Below is a small trained network, with its code and all its weights. Each question gives an input and a target symbol and asks what happens when units are switched off, that is, made to give their printed mean instead of their output.

import numpy as np


def w(rows, s, z=0):
    codes = np.array(rows[::2]) - 128.0
    scale = np.full(codes.shape[1], s)
    scale[-1] = z or s
    return codes * scale


def norm(h):
    return h / np.sqrt((h * h).mean(-1, keepdims=True) + 1e-5)


def f(y):
    return y / 2 * (1 + np.tanh(0.7978845608 * (y + 0.044715 * y**3)))


def softmax(a):
    e = np.exp(a - a.max(-1, keepdims=True))
    return e / e.sum(-1, keepdims=True)


def log_softmax(a):
    a = a - a.max(-1, keepdims=True)
    return a - np.log(np.exp(a).sum(-1, keepdims=True))


def net(x, mask):
    ids = ['ΞΨαβεησφ'.index(c) for c in x.split()]
    T = len(ids)
    res = E[ids] + P[:T]
    u = 0
    for l in range(2):
        r = norm(res)
        for j in range(2):
            rows = slice(2 * j, 2 * j + 2)
            q, k, v = (r @ M[l][rows].T for M in (Q, K, V))
            z = softmax(np.where(np.tri(T) > 0, q @ k.T / 2**0.5, -1e9)) @ v
            o = O[l][rows]
            res = res + np.where(mask[u + j], z, o[:, -1]) @ o[:, :-1]
        u += 2
        y = f(norm(res) @ A[l][:, :-1].T + A[l][:, -1])
        res = res + np.where(mask[u : u + 8], y, B[l][:, -1]) @ B[l][:, :-1]
        u += 8
    return log_softmax(norm(res)[-1] @ U[:, :-1].T + U[:, -1])


Q, K, V, O, A, B = {}, {}, {}, {}, {}, {}
E = w([
[174,119,98,168],'Ξ',
[126,108,155,117],'Ψ',
[110,123,170,109],'α',
[132,64,166,106],'β',
[33,80,252,117],'ε',
[149,46,136,143],'η',
[132,139,160,101],'σ',
[113,104,56,118],'φ',
],0.0042)
P = w([
[139,191,102,140],'0',
[179,117,162,98],'1',
[44,148,122,164],'2',
[101,70,121,108],'3',
[180,114,173,113],'4',
[72,68,120,178],'5',
[104,69,123,112],'6',
[180,114,174,118],'7',
[67,5,129,174],'8',
[105,63,122,113],'9',
[183,116,179,121],'10',
],0.0031)
Q[0] = w([
[182,223,78,147],'0.h1',
[38,88,99,220],'0.h1',
[2,215,130,152],'0.h2',
[175,153,179,42],'0.h2',
],0.0072)
K[0] = w([
[149,210,154,90],'0.h1',
[98,168,2,200],'0.h1',
[181,225,117,149],'0.h2',
[154,66,189,145],'0.h2',
],0.0084)
V[0] = w([
[93,151,5,111],'0.h1',
[168,170,169,246],'0.h1',
[130,115,43,75],'0.h2',
[169,140,147,188],'0.h2',
],0.003)
O[0] = w([
[85,76,140,60,1],'0.h1',
[62,171,123,224,163],'0.h1',
[138,158,77,1,45],'0.h2',
[133,56,185,164,127],'0.h2',
],0.0034,0.00073)
A[0] = w([
[193,247,131,12,109],'0.n1',
[61,104,186,44,144],'0.n2',
[175,153,114,70,142],'0.n3',
[77,193,129,169,152],'0.n4',
[38,130,133,145,28],'0.n5',
[34,11,161,173,174],'0.n6',
[180,163,92,218,251],'0.n7',
[119,154,2,82,176],'0.n8',
],0.0036,0.0014)
B[0] = w([
[108,82,33,201,103],'0.n1',
[112,117,64,183,158],'0.n2',
[142,124,202,193,117],'0.n3',
[157,94,74,60,121],'0.n4',
[135,226,119,121,119],'0.n5',
[207,94,2,163,253],'0.n6',
[109,64,109,70,178],'0.n7',
[130,63,228,144,116],'0.n8',
],0.0034,0.0031)
Q[1] = w([
[255,101,149,107],'1.h1',
[30,130,76,139],'1.h1',
[42,172,82,148],'1.h2',
[110,89,76,113],'1.h2',
],0.0084)
K[1] = w([
[52,37,206,196],'1.h1',
[203,158,20,60],'1.h1',
[49,253,94,96],'1.h2',
[33,120,92,154],'1.h2',
],0.007)
V[1] = w([
[208,189,53,21],'1.h1',
[226,172,82,126],'1.h1',
[190,216,89,6],'1.h2',
[82,138,95,152],'1.h2',
],0.0024)
O[1] = w([
[226,128,62,91,61],'1.h1',
[205,182,42,77,130],'1.h1',
[204,63,250,214,6],'1.h2',
[162,101,93,143,111],'1.h2',
],0.0027,0.0012)
A[1] = w([
[165,143,128,169,42],'1.n1',
[171,164,156,120,138],'1.n2',
[173,97,131,118,118],'1.n3',
[104,138,109,135,103],'1.n4',
[154,147,64,162,58],'1.n5',
[115,136,94,51,129],'1.n6',
[124,254,152,142,151],'1.n7',
[31,114,158,160,6],'1.n8',
],0.0063,0.0014)
B[1] = w([
[180,112,100,47,114],'1.n1',
[60,139,96,126,108],'1.n2',
[78,224,55,144,254],'1.n3',
[127,117,121,95,110],'1.n4',
[143,92,222,176,217],'1.n5',
[144,146,196,67,120],'1.n6',
[132,20,3,161,54],'1.n7',
[237,127,85,173,125],'1.n8',
],0.0034,0.0013)
U = w([
[7,131,102,207,63],'Ξ',
[237,91,112,127,67],'Ψ',
[164,88,234,203,148],'α',
[174,134,188,68,202],'β',
[57,184,132,110,255],'ε',
[92,172,32,133,70],'η',
[216,211,74,121,169],'σ',
[60,76,128,1,91],'φ',
],0.013,0.0062)

Each question gives the input, a string of symbols that net reads in full, and the target symbol t.
The units are the heads (2 rows each of Q, K, V and O) and the neurons (one row each of A and B). Each row of codes is followed by its name. A weight is (code - 128) times the scale printed after its matrix; where a second scale follows, it is the last column's (O, A, B and U).
mask holds one flag per unit, layer by layer, with each layer's heads first. A switched-off unit (its flag False) gives its mean, the last column of its rows in O or B, instead of its output. The means were averaged over made-up inputs and are rounded, as every weight is.
A unit's drop is (log p(t) with every unit on - log p(t) with that unit switched off) / (log p(t) with every unit on - log p(t) with every unit switched off).
The circuit of an input: a set's keep is (log p(t) with only the set's units on - log p(t) with every unit switched off) / (log p(t) with every unit on - log p(t) with every unit switched off). Starting from the 12 units with the biggest drops (on a tie, the unit counted first), units are removed one at a time, each time the one whose removal leaves the highest keep (on an exact tie, the one counted first), for as long as the keep stays at least 0.8.
units of the circuit, in order: the units of the circuit, biggest drop first
most important unit: the unit with the biggest drop
top k neurons in layer l: the k neurons of layer l with the biggest drops, biggest first
heads that matter: for each layer, one digit per head in row order, 1 if its drop is at least 0.15 and else 0, layers parted by /
input Ψ φ η Ξ η ε σ η α β σ, target α: heads that matter : 00 / 10
input σ Ξ Ξ Ψ Ψ, target ε: top 2 neurons in layer 0 : 0.n6, 0.n5
input φ Ξ Ψ, target φ: units of the circuit, in order : 0.h1
input σ Ξ α η α, target Ξ: heads that matter : 10 / 00
input ε σ Ψ α Ξ σ, target Ψ: heads that matter : 00 / 00
input α σ Ξ ε σ Ξ β ε ε Ψ, target Ξ: units of the circuit, in order : 1.h1, 0.n7
input Ψ Ξ Ψ, target Ψ: heads that matter : 00 / 10
input φ σ α σ, target α: heads that matter : 01 / 00
input ε Ξ σ φ α, target α: units of the circuit, in order : 1.h1, 1.n8
input φ η ε, target φ: units of the circuit, in order : 0.h2, 1.n3, 1.h1
input Ξ ε ε η ε Ψ Ψ, target Ξ: heads that matter : 00 / 11
input Ξ Ψ Ξ ε, target Ξ: top 3 neurons in layer 1 : 1.n1, 1.n8, 1.n5
input β φ Ξ Ξ σ η Ψ Ξ Ξ Ξ α, target Ξ: top 3 neurons in layer 1 : 1.n2, 1.n7, 1.n5
input φ ε Ξ Ξ Ψ, target α: units of the circuit, in order : 1.h1
input β Ξ η α, target Ψ: top 3 neurons in layer 0 : 0.n6, 0.n2, 0.n7
input Ψ Ξ η, target Ψ: top 2 neurons in layer 0 : 0.n4, 0.n6
input η Ψ Ξ ε, target Ξ: heads that matter : 10 / 01
input α Ξ ε Ξ Ξ Ξ Ψ φ Ψ α φ, target α: heads that matter : 00 / 10
input σ Ξ φ Ξ, target φ: top 2 neurons in layer 0 : 0.n6, 0.n8
input Ψ β Ξ β η η Ψ, target Ψ: units of the circuit, in order : 0.n6
input β Ξ α α Ξ Ψ β σ, target η: top 3 neurons in layer 0 : 0.n1, 0.n6, 0.n8
input φ Ψ α, target φ: top 2 neurons in layer 1 : 1.n3, 1.n6
input Ξ η σ β σ, target η: top 2 neurons in layer 1 : 1.n7, 1.n2
input α α Ψ, target α: top 2 neurons in layer 0 : 0.n6, 0.n4
input Ξ φ α σ α η σ η φ β φ, target φ: top 3 neurons in layer 0 : 0.n6, 0.n2, 0.n1
input Ψ φ Ξ, target Ψ: top 2 neurons in layer 1 : 1.n5, 1.n1
input φ ε Ξ, target φ: most important unit : 0.n8
